In the rows, 128 means zero.
Each name stands for a flat space through zero: a line, a plane or more. A row that begins with a name and a colon came from that space; any other row is followed by the name of the space it lies nearest, among the names in its block.
z960z515: [169, 187, 150, 112, 159, 116, 145, 128, 109, 164, 116, 114, 136, 149, 111, 99, 103, 97, 156, 111, 151, 149, 162, 146, 51, 67]
z782z874: [132, 140, 127, 118, 147, 119, 135, 123, 130, 138, 122, 123, 123, 134, 121, 112, 123, 118, 123, 142, 116, 134, 144, 141, 109, 120]
z486z375: [129, 129, 126, 123, 137, 98, 146, 108, 147, 150, 108, 152, 139, 128, 110, 104, 145, 143, 143, 127, 137, 121, 135, 127, 114, 133]
z367z71: [100, 121, 121, 134, 100, 120, 120, 136, 154, 147, 122, 149, 111, 111, 120, 123, 123, 172, 115, 127, 136, 145, 142, 138, 164, 155]
z486z375: [135, 107, 130, 122, 121, 86, 141, 110, 145, 145, 116, 142, 130, 110, 125, 126, 121, 139, 133, 122, 142, 113, 126, 123, 120, 141]
z486z375: [144, 147, 133, 134, 145, 133, 128, 136, 120, 126, 137, 119, 141, 135, 141, 115, 126, 114, 129, 119, 109, 131, 109, 106, 124, 130]
z486z375: [138, 134, 134, 124, 130, 138, 129, 142, 109, 115, 137, 107, 127, 129, 119, 136, 121, 98, 115, 131, 128, 115, 138, 159, 102, 110]
z997z760: [103, 97, 125, 133, 114, 139, 125, 133, 135, 123, 125, 142, 111, 119, 118, 144, 133, 135, 117, 139, 124, 121, 139, 154, 163, 138]
z221z672: [110, 94, 130, 117, 104, 100, 132, 116, 147, 150, 108, 148, 99, 109, 110, 144, 105, 148, 128, 135, 159, 128, 164, 161, 136, 123]
z486z375: [97, 69, 119, 122, 120, 132, 135, 95, 156, 152, 111, 165, 99, 116, 121, 142, 146, 160, 141, 137, 123, 135, 142, 148, 170, 146]
z782z874: [130, 102, 127, 125, 115, 113, 133, 116, 135, 123, 122, 124, 113, 120, 124, 131, 125, 123, 118, 117, 138, 101, 125, 144, 112, 135]
z486z375: [123, 129, 135, 135, 172, 170, 134, 115, 128, 150, 115, 148, 110, 160, 134, 107, 140, 114, 158, 121, 89, 160, 131, 123, 157, 106]
z782z874: [130, 108, 127, 133, 131, 147, 121, 128, 118, 114, 145, 121, 131, 123, 153, 151, 129, 120, 128, 129, 106, 128, 103, 107, 155, 139]
z221z672: [131, 136, 127, 115, 96, 105, 124, 135, 127, 130, 132, 111, 124, 109, 116, 142, 108, 140, 112, 130, 168, 124, 151, 155, 92, 124]
z960z515: [148, 156, 129, 142, 144, 133, 129, 135, 124, 112, 133, 113, 143, 146, 138, 92, 141, 110, 122, 102, 109, 111, 93, 102, 106, 138]
z221z672: [105, 96, 137, 137, 124, 115, 125, 140, 137, 145, 123, 164, 125, 106, 134, 156, 104, 143, 134, 150, 119, 145, 137, 115, 206, 136]
z782z874: [134, 102, 135, 120, 117, 86, 141, 122, 138, 148, 123, 141, 133, 98, 120, 141, 112, 134, 126, 132, 140, 113, 137, 140, 126, 138]
z997z760: [112, 96, 130, 124, 134, 132, 125, 123, 121, 113, 120, 138, 116, 131, 130, 161, 117, 113, 136, 158, 129, 126, 141, 128, 161, 108]
z960z515: [124, 146, 114, 140, 132, 210, 107, 139, 103, 86, 158, 94, 127, 156, 147, 131, 168, 116, 119, 116, 98, 135, 98, 124, 128, 131]
z367z71: [103, 105, 123, 133, 98, 136, 120, 134, 142, 140, 131, 144, 113, 108, 125, 144, 128, 163, 120, 127, 134, 141, 137, 144, 166, 150]
z997z760: [141, 136, 126, 127, 136, 118, 133, 124, 125, 116, 128, 116, 137, 134, 129, 115, 134, 113, 123, 124, 125, 109, 115, 121, 102, 130]
z997z760: [133, 112, 121, 114, 103, 147, 104, 139, 88, 68, 162, 81, 136, 117, 151, 203, 111, 103, 112, 160, 148, 114, 120, 121, 118, 111]
z221z672: [110, 169, 115, 149, 146, 216, 112, 145, 125, 134, 149, 129, 129, 156, 138, 96, 179, 153, 132, 112, 76, 180, 111, 122, 164, 147]
z486z375: [118, 115, 124, 133, 117, 133, 118, 128, 134, 126, 133, 131, 119, 122, 143, 138, 122, 143, 125, 126, 124, 137, 117, 112, 157, 144]
z960z515: [124, 123, 125, 126, 101, 100, 123, 134, 124, 101, 125, 124, 140, 119, 120, 150, 119, 131, 120, 140, 168, 102, 131, 122, 120, 124]
z997z760: [121, 117, 129, 117, 102, 119, 124, 128, 125, 129, 125, 127, 118, 116, 116, 157, 113, 138, 129, 136, 167, 129, 155, 152, 118, 111]
z960z515: [107, 97, 112, 137, 112, 160, 117, 111, 137, 103, 131, 133, 116, 135, 140, 138, 163, 147, 129, 117, 124, 118, 101, 114, 154, 153]
z997z760: [143, 140, 126, 126, 113, 117, 121, 150, 116, 111, 156, 98, 148, 106, 138, 140, 118, 122, 98, 132, 122, 115, 112, 127, 110, 149]
z486z375: [133, 136, 134, 133, 124, 132, 120, 147, 113, 111, 137, 115, 132, 129, 135, 140, 111, 112, 120, 129, 131, 124, 124, 122, 132, 118]
z221z672: [120, 103, 129, 121, 91, 106, 127, 136, 125, 122, 131, 131, 133, 98, 112, 167, 118, 140, 119, 141, 166, 109, 146, 155, 127, 128]
z221z672: [139, 163, 132, 126, 142, 127, 122, 147, 119, 137, 140, 114, 137, 128, 139, 119, 107, 123, 121, 137, 111, 155, 131, 115, 126, 125]
z782z874: [146, 150, 142, 133, 175, 117, 139, 120, 129, 139, 104, 132, 119, 162, 134, 85, 110, 91, 145, 118, 107, 131, 125, 105, 116, 100]
z960z515: [138, 128, 121, 124, 106, 126, 123, 128, 124, 120, 149, 109, 141, 110, 139, 142, 134, 141, 118, 118, 137, 121, 110, 122, 108, 148]
z221z672: [126, 89, 126, 111, 115, 91, 145, 95, 141, 133, 105, 142, 120, 117, 106, 142, 133, 131, 138, 134, 164, 96, 147, 154, 99, 120]
z367z71: [117, 116, 125, 127, 141, 173, 123, 110, 126, 130, 122, 130, 99, 152, 135, 131, 140, 125, 146, 123, 117, 149, 134, 135, 140, 109]
z782z874: [139, 118, 132, 126, 154, 136, 132, 112, 124, 127, 125, 123, 118, 142, 145, 123, 124, 104, 139, 123, 105, 128, 114, 112, 127, 119]
z960z515: [149, 141, 135, 129, 137, 96, 139, 128, 135, 144, 126, 127, 141, 121, 132, 105, 117, 124, 127, 114, 123, 120, 116, 112, 109, 138]
z782z874: [116, 118, 133, 147, 144, 165, 129, 134, 121, 121, 125, 152, 135, 144, 126, 131, 154, 119, 148, 124, 108, 129, 117, 121, 172, 121]
z960z515: [129, 137, 113, 122, 103, 138, 115, 138, 109, 83, 152, 94, 147, 122, 128, 154, 145, 126, 106, 142, 147, 106, 117, 133, 98, 135]
z960z515: [113, 94, 136, 127, 106, 98, 134, 118, 150, 161, 108, 163, 111, 106, 119, 144, 106, 157, 142, 125, 157, 135, 151, 137, 159, 129]
z960z515: [111, 106, 122, 128, 101, 122, 118, 128, 128, 107, 127, 132, 127, 118, 126, 160, 125, 141, 125, 141, 156, 116, 131, 125, 146, 130]
z367z71: [114, 111, 133, 130, 91, 127, 115, 158, 117, 114, 141, 122, 124, 102, 121, 171, 103, 132, 107, 141, 151, 121, 145, 155, 150, 127]
z782z874: [148, 161, 134, 125, 153, 116, 132, 117, 129, 132, 112, 115, 116, 158, 134, 90, 110, 106, 137, 111, 131, 132, 128, 109, 88, 103]
z997z760: [121, 120, 121, 123, 122, 124, 131, 117, 143, 143, 124, 134, 118, 121, 122, 119, 136, 147, 124, 126, 126, 133, 135, 142, 125, 143]
z367z71: [122, 109, 130, 134, 117, 102, 138, 147, 133, 135, 138, 148, 158, 91, 115, 142, 135, 138, 112, 146, 115, 109, 124, 139, 159, 161]
z367z71: [115, 114, 129, 137, 120, 124, 126, 156, 120, 109, 137, 133, 142, 111, 119, 148, 126, 118, 106, 153, 116, 110, 129, 141, 161, 140]
z486z375: [123, 106, 124, 110, 119, 123, 134, 97, 143, 152, 114, 132, 97, 125, 119, 130, 126, 144, 136, 122, 147, 136, 153, 158, 105, 121]
z221z672: [132, 129, 124, 110, 129, 117, 135, 97, 145, 158, 113, 127, 100, 133, 123, 110, 122, 144, 138, 117, 143, 145, 149, 145, 91, 120]
z997z760: [154, 154, 132, 119, 136, 106, 131, 124, 118, 126, 131, 110, 145, 132, 134, 122, 116, 115, 134, 125, 142, 125, 123, 108, 86, 114]
z367z71: [119, 118, 122, 121, 121, 138, 124, 112, 134, 128, 120, 125, 104, 136, 126, 129, 130, 135, 130, 126, 138, 133, 140, 142, 119, 121]
z997z760: [130, 129, 137, 133, 130, 149, 123, 137, 106, 108, 129, 127, 135, 141, 127, 150, 127, 108, 144, 129, 144, 124, 129, 123, 134, 97]
z367z71: [147, 148, 139, 120, 139, 129, 128, 137, 105, 120, 131, 106, 129, 138, 126, 135, 106, 95, 130, 132, 139, 127, 141, 139, 94, 92]
z486z375: [128, 113, 123, 129, 164, 142, 147, 104, 138, 150, 125, 153, 142, 133, 126, 108, 172, 130, 147, 130, 82, 131, 114, 125, 143, 146]
z960z515: [125, 139, 130, 135, 144, 146, 119, 151, 114, 113, 141, 118, 132, 134, 140, 132, 118, 108, 116, 146, 97, 138, 121, 117, 155, 127]
z997z760: [110, 104, 123, 134, 99, 139, 109, 153, 118, 93, 146, 112, 118, 112, 137, 165, 112, 124, 96, 145, 127, 114, 123, 137, 161, 142]
z782z874: [142, 141, 125, 120, 144, 150, 125, 121, 112, 121, 142, 109, 136, 138, 142, 134, 137, 115, 136, 131, 114, 140, 119, 118, 110, 118]
z486z375: [135, 146, 134, 135, 113, 91, 128, 150, 131, 120, 124, 123, 138, 119, 120, 115, 106, 125, 109, 122, 148, 107, 126, 124, 115, 134]
z367z71: [128, 136, 138, 131, 152, 120, 133, 134, 124, 133, 114, 141, 130, 141, 122, 121, 114, 108, 140, 142, 121, 134, 141, 121, 143, 104]
z221z672: [141, 146, 129, 125, 157, 126, 135, 122, 125, 132, 126, 124, 137, 141, 133, 108, 132, 113, 135, 133, 107, 133, 122, 113, 115, 122]
z367z71: [150, 147, 126, 115, 145, 82, 145, 98, 145, 145, 108, 129, 137, 137, 124, 90, 129, 130, 141, 118, 142, 119, 125, 107, 76, 127]
z782z874: [118, 92, 125, 127, 100, 112, 132, 115, 143, 127, 118, 136, 109, 114, 117, 136, 129, 140, 119, 116, 150, 102, 132, 152, 124, 141]
z782z874: [120, 111, 131, 144, 128, 149, 120, 144, 119, 115, 143, 137, 141, 120, 145, 151, 133, 127, 129, 132, 105, 131, 105, 105, 182, 142]
z367z71: [162, 189, 136, 131, 173, 158, 134, 125, 119, 156, 136, 113, 139, 160, 145, 77, 138, 115, 151, 95, 94, 166, 112, 103, 92, 113]
z221z672: [138, 137, 136, 113, 184, 138, 144, 110, 129, 166, 115, 131, 105, 149, 127, 99, 118, 100, 142, 143, 82, 160, 155, 149, 117, 101]
z997z760: [128, 153, 142, 145, 141, 106, 131, 139, 145, 151, 104, 150, 120, 143, 128, 85, 103, 130, 136, 107, 127, 140, 129, 103, 147, 123]
z221z672: [124, 137, 132, 121, 133, 102, 131, 133, 138, 148, 115, 134, 116, 124, 120, 117, 100, 131, 122, 143, 130, 142, 154, 137, 130, 121]
[139, 145, 128, 129, 164, 148, 140, 113, 133, 157, 127, 137, 134, 143, 132, 94, 154, 128, 147, 115, 91, 150, 119, 122, 121, 132] | z367z71
[119, 119, 121, 138, 100, 168, 107, 164, 101, 77, 165, 95, 134, 115, 135, 166, 136, 113, 89, 137, 116, 107, 110, 149, 142, 144] | z367z71
[134, 131, 126, 124, 172, 136, 142, 108, 129, 141, 122, 142, 143, 143, 132, 111, 154, 118, 151, 141, 92, 139, 120, 110, 134, 125] | z221z672
[128, 141, 135, 138, 127, 138, 125, 144, 129, 149, 136, 139, 135, 121, 134, 124, 124, 143, 134, 116, 118, 152, 125, 119, 154, 136] | z367z71
[125, 121, 123, 125, 135, 136, 137, 109, 140, 140, 119, 136, 118, 135, 119, 111, 150, 135, 135, 119, 122, 127, 131, 143, 117, 133] | z960z515
[110, 123, 127, 132, 121, 136, 125, 136, 135, 137, 124, 142, 119, 124, 118, 130, 129, 142, 124, 136, 127, 140, 144, 144, 153, 132] | z221z672
[110, 101, 116, 118, 118, 147, 126, 114, 125, 120, 132, 135, 128, 121, 120, 161, 152, 142, 135, 151, 135, 130, 140, 146, 140, 127] | z486z375
[129, 115, 122, 132, 127, 124, 137, 104, 148, 139, 118, 140, 122, 131, 127, 104, 152, 143, 135, 103, 125, 116, 111, 124, 119, 149] | z960z515
[125, 138, 122, 138, 132, 122, 113, 149, 110, 65, 136, 108, 150, 141, 140, 139, 125, 99, 107, 156, 124, 98, 102, 89, 141, 129] | z960z515
[111, 110, 122, 136, 164, 164, 135, 112, 135, 133, 119, 152, 121, 149, 129, 112, 165, 122, 143, 138, 80, 138, 120, 126, 167, 134] | z367z71
[143, 109, 132, 117, 139, 99, 139, 121, 128, 130, 131, 116, 125, 113, 134, 131, 110, 104, 112, 138, 109, 108, 125, 138, 111, 136] | z782z874
[138, 111, 121, 110, 135, 131, 139, 102, 117, 127, 138, 126, 151, 119, 126, 154, 157, 127, 146, 144, 130, 121, 126, 133, 105, 124] | z486z375
[102, 131, 125, 142, 101, 134, 118, 170, 126, 101, 131, 122, 119, 120, 101, 127, 125, 123, 82, 142, 130, 104, 145, 175, 143, 139] | z486z375
[112, 110, 118, 129, 99, 141, 114, 100, 147, 128, 115, 132, 90, 139, 141, 131, 128, 163, 142, 99, 162, 141, 124, 112, 133, 131] | z782z874
[139, 141, 122, 121, 135, 157, 129, 113, 119, 132, 140, 118, 139, 137, 134, 129, 156, 134, 146, 117, 126, 142, 119, 124, 103, 123] | z997z760
[126, 107, 132, 141, 128, 165, 121, 137, 110, 111, 146, 131, 140, 126, 146, 160, 142, 119, 139, 124, 111, 128, 103, 112, 168, 131] | z367z71
[143, 129, 130, 108, 139, 114, 137, 90, 136, 160, 114, 131, 116, 135, 135, 124, 119, 139, 161, 118, 148, 151, 141, 116, 95, 106] | z782z874
[146, 124, 126, 109, 147, 112, 145, 99, 125, 133, 122, 123, 138, 132, 120, 125, 142, 113, 142, 135, 132, 113, 132, 135, 82, 115] | z221z672
[136, 119, 135, 116, 155, 134, 141, 134, 105, 130, 138, 127, 147, 120, 116, 152, 133, 95, 131, 163, 104, 124, 145, 157, 125, 108] | z221z672
[120, 112, 132, 128, 137, 168, 120, 134, 103, 109, 137, 126, 126, 137, 134, 166, 131, 106, 140, 147, 120, 137, 134, 133, 155, 100] | z486z375
[144, 158, 131, 142, 123, 137, 117, 162, 103, 84, 148, 95, 150, 136, 134, 125, 126, 96, 103, 120, 126, 100, 102, 117, 108, 128] | z221z672
[135, 134, 137, 136, 149, 121, 130, 144, 120, 126, 132, 132, 143, 128, 138, 126, 114, 109, 127, 139, 103, 129, 117, 106, 153, 128] | z997z760
[143, 108, 122, 107, 134, 125, 133, 123, 102, 103, 155, 102, 156, 106, 133, 174, 138, 103, 117, 166, 115, 107, 123, 140, 106, 129] | z997z760
[119, 133, 131, 137, 123, 125, 129, 149, 127, 127, 130, 140, 143, 120, 116, 129, 131, 132, 121, 137, 126, 124, 132, 135, 149, 135] | z782z874
